Each row is followed by its class.
[-506 -179  -27  -86  -14  304  197  -14 -149  199 -213  256  -68  134
  198 -182   52  183   73   -1  166 -144   40 -316 -145 -344  159   24
  334 -249   67  151] : q116
[ 130  210  172   -1  625  123  177 -119   20  202 -123 -254   61 -150
  209  -71   -6  -27  724  217   -4  -93 -420 -130 -307 -397 -545  -76
  245  -76 -337  134] : q116
[ 350  286 -110  -67  811  290  -25 -532 -152  306 -649  141  -79   57
 -287   66  424  241  899 -262   58  152 -565 -127 -227  -66 -321  -91
  129  172   -4  -14] : q116
[ -20   58  -55  -70  -15 -261 -120    1 -548  479 -395 -235  -13 -249
  -24 -227  379   55  147 -113  379  -63    7 -255 -485   68  232  139
  -82  -22  -33  -40] : q371
[ 168  165  -13  131  534  337   24 -276   56  191 -153 -115 -175   82
   11   -6  131  -96  613  -88   25   -6 -579  100 -185 -146 -364 -185
  176   92  -11  148] : q528
[ 115  183   85   85  667  253   87 -225 -153  273 -326 -114   39  -58
   87  -32  251   50  794  152  150  -27 -461  -25 -243  -95 -273  -99
  174  -71 -308  167] : q946
[  16   -4   59   36  -74 -255 -245  123 -696  277 -483  -30  -61   38
 -120 -300  217  -60 -117 -150  477  -64  180   10 -232  267  673  181
 -169   48  167  -57] : q665
[  66  -41  -28   30  -81 -316 -123    4 -263  148  -99 -162 -109  -46
  -69 -317  323  200  -80   -7  178 -110    5 -133 -307  368  287  287
 -172  141  163  130] : q946
[-478 -154  -48  -28  162  -10 -144  129   60  164  182 -123  565 -191
   72 -192  124 -222  139 -242  151  235 -108  -12  -51  -31 -170 -108
 -139 -440 -300  -11] : q116
[ 184  233   62  184  556  204 -103 -115 -239  -42   15  -40   68   55
   -6   38   -9 -161  464  -26  124  -25 -214  106   26  -99  -66  -12
   45  -41 -128  240] : q518
[-537 -281 -130   39 -152  239  295  112  128   60  255  130 -229  159
  317  -38    2  267 -212    8  -84 -263 -107 -172  -80 -166  -96   -4
  266  -27  189  339] : q684
[ 220  169  -16  279  555  371   92 -246   -8  146  -40 -138  -80   98
   68  -33   -1 -287  514  -76   19  105 -434  101  -37   36 -332 -155
   98   61  -79  232] : q371
[-378  -74 -196 -112  280  -57 -373  -79  166  145   57    6  718  -97
  -56 -185  347  -38  164 -127  154  203 -112  -51   -2  -98  -22  -75
 -198 -421 -197 -174] : q804
[ 185  186   75  319  739  238  -73 -133 -196  143  -69   25   40   99
  -63  -29  -42 -242  480 -128  107  121 -269  208  119   39 -118  -38
  -49    9 -140  269] : q371
[ 130 -144   45   50  -38  325  257   77  361   39  -58 -179    6   93
  193  158 -377  -41  279  188 -108   44 -235   26 -140 -678 -194 -439
  472 -158   17 -108] : q684
[ 569   55 -197 -179  195  -18 -171 -217  381  141 -336   78  138   82
 -159  200 -115  266  178   86 -111   17  226 -142  187 -419  136 -277
  250  129  185 -424] : q665
[-206 -103  123   23 -318 -227   94  314 -197   78  140 -417   41 -145
  222 -334   79  -67 -224  124  136  -99  -69  -64 -432  124   65  160
  -56  -29   20  283] : q804
[ 132   26   14  208  -60 -388 -320  199 -457  -12  186  -57   95  183
 -180 -343  261    6 -502 -200  231 -159  186    5 -105  601  540  292
 -354  194  367  186] : q804
[-641 -218  -48   21   38  117   50  135  -91   51  212  345   34   50
  192  -72 -153  285 -162  116  125 -242  337 -245  166 -443  222  113
  189 -370  -99  341] : q371
[-570 -338 -212   36  -82  396  193  -31  -51  157 -115  306 -248  177
  188  -88  -39  193  -54  -85  187  -46  -91 -120   39 -240  144  -76
  340 -159  138  353] : q14
[-106  -63  -58   71 -181  -78  -36   17 -576  283 -244 -195 -119   12
  -15 -327  317 -129  -27 -187  405  -17 -153  -16 -339  336  398   24
  -67   58  114  124] : q14
[-572 -140  -17   50   85  123 -133  195    3   12  331 -134  684 -105
  150 -268  168 -274  -94  -76  214  165 -124  115  -16   92  -11 -166
 -196 -520 -246   47] : q804
[-348  -25 -186 -241  350 -139 -340  -70  179  252  -46   38  657 -169
  -51 -119  363  101  219 -229  116  146   50  -99   30 -137  -43  -96
 -233 -345 -164 -269] : q665
[  -7  -22  -55  201  -54  -95  -64  154 -382  181 -103 -266  -82   52
 -106 -399  231  -45 -253 -167  278  -40 -152   36 -349  491  324   66
 -158  157  254  260] : q804
[ 193    0 -101   97 -121 -435 -177   59 -227   98  196 -227 -120  -15
 -108 -214  192   61 -292   -6   40 -158  -28 -160 -280  345  257  175
 -196  323  243  -62] : q518
[ 173 -191   -3  294    4  399   29   43 -251   11 -267    3    1  173
   13   93 -387 -420  120  -78  208  208  -98  309   63 -227  330 -438
  357  -55  145   38] : q518
[-390 -283 -168  267 -150  332   84  -47 -159 -164  243  347 -225  484
  -37 -169  -90  -50 -362 -285  -25   47    4   71  214  440  361   -4
   42   90  322  329] : q34
[ 381 -162 -143  231   11  403   51 -138  224  -29 -217  -23   13  335
  -41  128 -222 -212  118    2   34  279 -129  173  127 -177  180 -443
  315   77  298  -92] : q804
[-202 -146 -459 -257   79  141  170 -508  461  144  -98  207 -269   56
   96   98  369  761  215   72 -246 -212 -147 -485 -144 -274 -297  -61
  292  167  281 -112] : q946
[-473 -131  -28  -10  262 -201 -487  108   41   10  269   95  719 -106
   56 -259  228    0 -102  -29  286   24  163   90  210    6  206   60
 -355 -496 -240 -216] : q946
[ 195  266   10  -94  585  104  178 -245  333  205  -39 -236   25 -167
  169   46  129  109  663  204 -213 -137 -412 -202 -264 -437 -634 -160
  214   18 -151   -5] : q365
[-248 -229 -223   61    8   21   54  -18  226   -5  335  298 -142  286
   54  -17   11  309 -351 -152 -170 -169  197 -237  231   70   45   96
   70  182  311  202] : q116
[ 116  140  171  124  542  191  -57  -90 -205  287 -140  -56  -18  -29
   67    8   14 -158  699   73  162   -1 -404   75 -137 -195 -141    1
  164 -159 -297  246] : q528
[-690 -278   38  -42 -149  247  231  211   34   37  282  159 -167   -3
  363 -130 -202  291 -166  255   70 -318   76 -166  -35 -432   65   22
  332 -331  -74  377] : q528
[-436 -192 -243  -74   30  156   60 -194   77  143  -81  336  -92   83
  152  -96  130  364  -19   11   39 -176   91 -320   14 -286   58    1
  285  -76  190   96] : q371
[-408 -225  -82   83  121  -10 -440  125  -12   88  362   40  576  -53
  -31 -254  251 -305 -156 -285  156  274 -122  233  192  198  157  -11
 -267 -256  -65   25] : q528
[-358 -151 -198 -131  125  -99 -244 -123  263   77  260  -47  586 -111
  110 -172  379  -69  131 -176   24  181 -277  -52  -21  -21 -298 -147
 -112 -224 -110 -165] : q14
[-370 -202  -10  113  159  -31 -475  144 -259   71  209  169  726   -2
  -49 -269  212 -381 -184 -358  338  327  108  250  257  297  469   10
 -425 -484   -8  -89] : q365
[  50  146  -64 -196  163 -273 -233  -66 -535  345 -607  -42   38 -185
 -186 -256  427  237   95   63  436 -134  234 -264 -309  -13  493  211
 -177 -109 -107 -207] : q365
[ 285  364   38  -57  782  -21  -68 -202  196   93   -6   34  125    7
  -40   19   35  302  513  190  -24 -208  -74 -211   -5 -263 -272    2
   14  -57 -244 -102] : q34
[  91  -13 -188  119 -169 -152 -139 -111 -321  281 -272 -171 -245   38
 -203 -297  412  -60   66 -334  279  135 -357  -65 -330  510  257   41
  -27  291  341   18] : q14
[-385 -172 -182   92  146  131 -296  -61 -284  130  -67   39  578   -6
 -106 -167  412 -351  208 -392  377  387 -145  201   50  285  300 -139
 -246 -409 -100  -79] : q684
[  95  -36 -148  257  -56 -145  -99   23 -211   57   27 -215 -126  163
 -145 -404  323  -49 -317 -124  170    6 -175   25 -210  766  281  111
 -215  337  312  209] : q804
[-469 -324  -93  224  -24  206  -97  109 -552   28   52  461 -101  405
  -70 -154 -136   13 -476 -312  152  -22  206  147  278  314  710   21
  -60  -46  315  216] : q177
[ 320 -103  -34  234   -6  185  -26    5  319 -142  170   -4  -13  273
  -68   24 -340 -181 -146  114  -75   82  -88  111  218 -191  138 -296
  228  125  167  -87] : q34
[  79   57  -30  -42 -137 -305  -57   34 -206  193  -43 -284 -133  -97
   11 -285  249   29  -80  -38   68  -85  -73 -213 -339  310  142  200
  -76  208  213  -13] : q177
[ 318 -164 -190  162   -2  372  111 -181  164  165 -320 -112 -164  190
    6  112 -205 -234  250 -123  -50  221 -296  140  -10 -102  -20 -488
  428  221  273  -33] : q665
[-444  -62   17 -143  333 -176 -363   91   10  203  -21  105  778 -183
   -6 -218  254  -59  249  -14  269  170   62  -98   23 -236  125  -47
 -163 -569 -324 -282] : q665
[-693 -280  -87  207  -75  354    1  160 -482   34  -25  338 -144  285
   54 -196 -178 -119 -278 -224  188    0  141   65  207  -20  551   27
  199 -163  191  335] : q177
[  99  154  179  184  454  286  153  -24 -286   47  -94 -116   14   97
  120   78  -88 -230  610  122  120   53 -258   87 -114 -228  -98  -62
  115 -202 -289   90] : q684
[-398 -235 -268   50  -49  227  151  -58  250  -62  444  203 -155  233
  264  -53   22  307 -314  -25 -139 -268   28 -231   81  -35   -1  -34
  171   80  353  259] : q518
[-411 -184 -204   32   14  127    2   -8   28   38   97  385  -57  273
  108   28  119  232 -240 -190   -3 -221  139 -128  147  -93  151   33
  119   -3  331   42] : q684
[-440 -240 -243   79    2  236   20 -192 -152  101   23  336 -118  189
  113 -125  100  194  -65  -41  110 -105   71 -175  131   26  266   25
  190  -70  124  265] : q371
[ 161  172  253  311  597  170 -109   34 -268   70  112   67   43  240
 -102  -51 -103 -286  334  -31   98  -13 -139  258  132   -5  168    3
  -77  -57 -122  241] : q528
[ 253  121   14  224  473  236  139 -255  180   80  303 -243 -146   96
  118  -64   -8 -198  549   76 -240   -4 -577   57 -144   46 -455 -132
  185  188  -15  268] : q528
[ 351  -24  -65  -35  205  202  -54 -117   -3  214 -461  145   56   -9
 -179  129 -207   49  296   85   91   95   79    9   54 -453  256 -364
  415  -91   58 -278] : q528
[-468 -160 -113    8  159   15 -374   31 -120   94  158    6  619 -102
   67  -93  243 -308  111 -340  233  258 -158  145   21   46   14  -90
 -243 -402 -173 -110] : q518
[  45  193  170  229  632  192  -55  -49 -460  261 -340   50  114   39
   32  -38   23 -304  575  -58  331   33 -100   45  -74 -208    5  -11
   67 -229 -270  155] : q371
[ 128  144  118  245  366  274  149  -49  -90   25  150 -220 -105  -39
   93   25  -92 -429  412  -38   -5   36 -420  148 -158  -93 -425 -108
  115  -64 -143  275] : q528
[ 330  182  -59  307  514   77  -92 -192  194 -115  451  -62  -89  235
  -79  -23  101  -11  121  -96 -162 -120 -452  145  100  421 -233  -54
 -143  350  157  291] : q518
[  30  -26  -94  -26 -220 -274   96  -41    2  146  -32 -357 -186 -122
   15 -215  290   19   98   95  -29  -58 -278 -207 -458  118  -84  163
   28  194   77   78] : q684
[-569 -250 -202  -54  -93  479  304 -124  -10  133 -151  155 -298   88
  369   18   72  182  142   92   73 -127 -211 -247 -161 -386  -85  -74
  464  -69   64  260] : q518
[ 207  292   74   45  631   93    6 -131  148  167  -73  -82   21   -6
   71   36   59   66  531  157   50 -186 -302 -112  -96 -235 -365 -114
  111  -54 -194   -6] : q665
[  85  -49 -104  145   11 -223 -337  -58 -428  235 -257  -58 -100   96
 -223 -282  410  127  -66 -232  350   -5 -119   17 -222  501  483  164
 -251  175  251  -54] : q946
[  25  206  250  -24  566  241   60  -28 -324  304 -402  -91  105  -97
  187   -6  -19  -64  746  123  274  -62 -280   24 -228 -344 -141  -88
  172 -304 -375  151] : q665
[ 162   -9   99 -146  174  348  189 -115 -191  320 -710  -53   98 -126
   97  127 -160  -22  625   66  283   77  -82  -14 -218 -684   85 -439
  488 -267  -96 -172] : q116
[-626 -358 -191   22 -208  297  377 -109  118  -23  254   81 -191  119
  387 -146   30  193  -73   69  -77 -148  -30 -230  -94 -129 -139  -39
  266  -91   81  503] : q371
[-176 -117  235  224 -283 -225 -106  486 -592  123  174 -249   16   34
   53 -420  -42 -280 -488 -122  362 -150  143  140 -203  360  590  189
 -254  -69  116  393] : q665
[ 223  134  -84  209  502  296  184 -313  290   75   81 -243 -159  128
   83  -82  212  -58  567   21 -129    8 -773   46 -231  121 -524 -176
  128  212   56  197] : q684
[-424 -196 -233   36   47  -22  -37   44  168 -184  449  417  -71  231
   95 -149 -113  499 -540  -57  -54 -359  307 -159  327   19  120   61
   71    2  286  216] : q14
[ 117   18   63   -8  -55 -325 -138  193 -303  164   62 -159  -78   28
  -21 -323  116  198 -369   50  206 -258  200 -161 -173  298  472  287
 -259   68  142  140] : q177
[-583  -99   95  -86  141  -83 -297  221 -116   16  267    4  729 -143
   90 -251  122 -148   -3  -72  234   72   66    9   39 -143  141  -44
 -195 -629 -308  -46] : q177
[ 145   93  112  439  485  271   86  -11  -53  -49  367 -107  -34  324
   66 -135  -18 -354  144  -40   62   -4 -432  270  122  309 -129 -156
  -94  120  -49  372] : q14
